arr = 131.70,-145.44,158.29,85.07,115.20,84.12,111.71,195.66,146.75,110.59
arr[0] -> 131.70
arr[3] -> 85.07
arr[1] -> -145.44
arr[9] -> 110.59
arr[7] -> 195.66
arr[2] -> 158.29

A =
[[-21.00  -1.07   0.02  -0.23  -0.24]
 [-24.40  -0.29   0.23  -0.58   0.44]
 [-21.46  -0.92   0.15  -0.57   0.23]
 [-14.11  -0.69   0.48  -1.16  -0.73]
 [ 19.11  -0.37  -1.83  -0.33  -2.10]
 [  8.81  -0.61  -1.05  -0.42  -2.51]
 [ -1.69  -0.90  -1.11   0.43  -1.54]
 [ 13.34  -0.57  -0.50  -0.16  -1.56]
 [ -6.88  -0.35  -0.41  -0.06  -0.43]]
A[0][-5] => -21.00
A[-9][3] => -0.23
A[:, 0] => [-21.00, -24.40, -21.46, -14.11, 19.11, 8.81, -1.69, 13.34, -6.88]
A[8][-2] => -0.06
A[:, 3] => [-0.23, -0.58, -0.57, -1.16, -0.33, -0.42, 0.43, -0.16, -0.06]
A[-7][-5] => -21.46
A[-7][2] => 0.15
A[3][-3] => 0.48
A[1][2] => 0.23
A[4][-4] => -0.37
A[-5][-2] => -0.33
A[-1][0] => -6.88
A[5][-3] => -1.05
A[1] => [-24.40, -0.29, 0.23, -0.58, 0.44]
A[7][-5] => 13.34
A[-9][4] => -0.24
A[-7] => [-21.46, -0.92, 0.15, -0.57, 0.23]
A[:, -3] => [0.02, 0.23, 0.15, 0.48, -1.83, -1.05, -1.11, -0.50, -0.41]
A[7][-2] => -0.16
A[-9] => [-21.00, -1.07, 0.02, -0.23, -0.24]
A[0][-4] => -1.07
A[-5][-5] => 19.11
A[-2] => [13.34, -0.57, -0.50, -0.16, -1.56]
A[6][1] => -0.90
A[-1][-1] => -0.43
A[1][-5] => -24.40
A[4] => [19.11, -0.37, -1.83, -0.33, -2.10]
A[5][0] => 8.81
A[-5][-3] => -1.83

W =
194  122  193  146  164  145  125
135  224  118   96  178  159  186
134  133  181  167  140  142  152
145  149  175  127  202  110  161
147  136  128  176  128  178   88
185  176  162  120  213  177  230
198  138  118  184  125  105  150
126  203  172   95  237  207  182
141  152  111  155   87  117  109
127  133  155  159  136  130  160
115   63  210  227   87  126  126
Rows and columns are counted from 0.
(0, 0): 194
(4, 5): 178
(9, 5): 130
(6, 2): 118
(7, 5): 207
(4, 0): 147
(5, 2): 162
(2, 4): 140
(7, 1): 203
(8, 3): 155
(10, 0): 115
(8, 6): 109
(1, 6): 186
(9, 0): 127
(5, 5): 177
(7, 3): 95
(2, 2): 181
(9, 2): 155
(9, 3): 159
(3, 4): 202
(0, 1): 122
(3, 6): 161
(9, 1): 133
